Below is a small trained network, with its code and all its weights. Each question gives an input and a class and asks what happens when units are switched off, that is, made to give their printed mean instead of their output.

import numpy as np


def w(rows, s, z=0):
    codes = np.array(rows[::2]) - 128.0
    scale = np.full(codes.shape[1], s)
    scale[-1] = z or s
    return codes * scale


def f(y):
    return y / 2 * (1 + np.tanh(0.7978845608 * (y + 0.044715 * y**3)))


def log_softmax(a):
    a = a - a.max(-1, keepdims=True)
    return a - np.log(np.exp(a).sum(-1, keepdims=True))


def net(x, mask):
    res = np.array(x, float).reshape(1, 2) / 4 @ E
    y = f(res @ A[0][:, :-1].T + A[0][:, -1])
    res = res + np.where(mask, y, B[0][:, -1]) @ B[0][:, :-1]
    return log_softmax(res[-1] @ U[:, :-1].T + U[:, -1])


A, B = {}, {}
E = w([
[244,178,177,133,103,14,154,93,47,86,244],'x0',
[176,136,136,158,242,124,197,173,254,102,213],'x1',
],0.0097)
A[0] = w([
[151,143,162,144,128,112,118,104,51,61,164,60],'neuron 0',
[215,185,150,175,179,153,204,167,164,75,176,120],'neuron 1',
[115,108,95,106,128,146,131,132,148,124,129,58],'neuron 2',
[72,103,84,135,154,214,119,188,254,165,93,66],'neuron 3',
[151,165,155,90,78,78,90,71,68,126,137,100],'neuron 4',
[107,152,117,60,89,169,91,49,66,170,92,141],'neuron 5',
[77,127,115,134,166,195,133,175,204,162,90,66],'neuron 6',
[166,77,121,141,82,170,120,98,104,171,111,74],'neuron 7',
[174,136,136,144,211,93,176,133,164,118,178,143],'neuron 8',
[230,176,205,157,122,82,175,103,79,76,146,255],'neuron 9',
[185,95,146,182,204,100,162,154,162,73,161,155],'neuron 10',
],0.0086,0.0009)
B[0] = w([
[130,193,49,124,149,143,138,191,82,190,134,182],'neuron 0',
[118,57,232,196,145,78,115,80,159,92,43,211],'neuron 1',
[140,160,146,172,184,131,113,206,116,97,159,142],'neuron 2',
[122,172,114,222,226,199,193,158,109,210,150,250],'neuron 3',
[64,216,32,45,151,72,83,109,105,115,169,197],'neuron 4',
[197,133,195,86,100,128,92,96,130,17,75,223],'neuron 5',
[157,140,130,144,208,169,139,182,56,178,133,217],'neuron 6',
[141,112,170,137,134,89,40,121,163,112,118,162],'neuron 7',
[194,37,193,156,155,93,117,113,185,68,80,199],'neuron 8',
[117,150,111,185,192,176,133,168,126,254,185,226],'neuron 9',
[189,37,222,208,102,86,79,56,212,121,84,198],'neuron 10',
],0.0076,0.014)
U = w([
[141,129,110,46,4,78,62,38,141,3,99,10],'0',
[210,39,177,163,137,116,128,83,171,91,92,220],'1',
[117,188,56,142,183,158,181,199,125,250,164,156],'2',
],0.0076,0.0011)

Each question gives the input, the list of numbers given to net, and the class t.
The units are the neurons (one row each of A and B). Each row of codes is followed by its name. A weight is (code - 128) times the scale printed after its matrix; where a second scale follows, it is the last column's (A, B and U).
mask holds one flag per neuron, in row order. A switched-off neuron (its flag False) gives its mean, the last column of its row in B, instead of its output. The means were averaged over made-up inputs and are rounded, as every weight is.
A unit's drop is (log p(t) with every unit on - log p(t) with that unit switched off) / (log p(t) with every unit on - log p(t) with every unit switched off).
The circuit of an input: a set's keep is (log p(t) with only the set's units on - log p(t) with every unit switched off) / (log p(t) with every unit on - log p(t) with every unit switched off). Starting from all 11 units, units are removed one at a time, each time the one whose removal leaves the highest keep (on an exact tie, the one counted first), for as long as the keep stays at least 0.8.
circuit, biggest first: the units of the circuit, biggest drop first
top k neurons: the k neurons with the biggest drops, biggest first
drop when u is switched off: that unit's drop, to one decimal
input [-4,7], class 1: top 4 neurons -> [neuron 10; neuron 1; neuron 8; neuron 9]
input [7,0], class 2: circuit, biggest first -> [neuron 9]
input [4,-4], class 2: top 2 neurons -> [neuron 9; neuron 0]
input [-5,-7], class 0: circuit, biggest first -> [neuron 5; neuron 9]
input [8,0], class 2: top 2 neurons -> [neuron 9; neuron 0]
input [2,-3], class 0: top 2 neurons -> [neuron 3; neuron 6]
input [-5,8], class 1: top 3 neurons -> [neuron 10; neuron 1; neuron 8]
input [2,-1], class 2: top 4 neurons -> [neuron 5; neuron 10; neuron 1; neuron 8]
input [8,-8], class 2: drop when neuron 0 is switched off -> 0.5
input [-5,-8], class 0: drop when neuron 5 is switched off -> 0.2
input [1,-2], class 0: drop when neuron 3 is switched off -> 0.8
input [-4,8], class 1: drop when neuron 10 is switched off -> 0.1
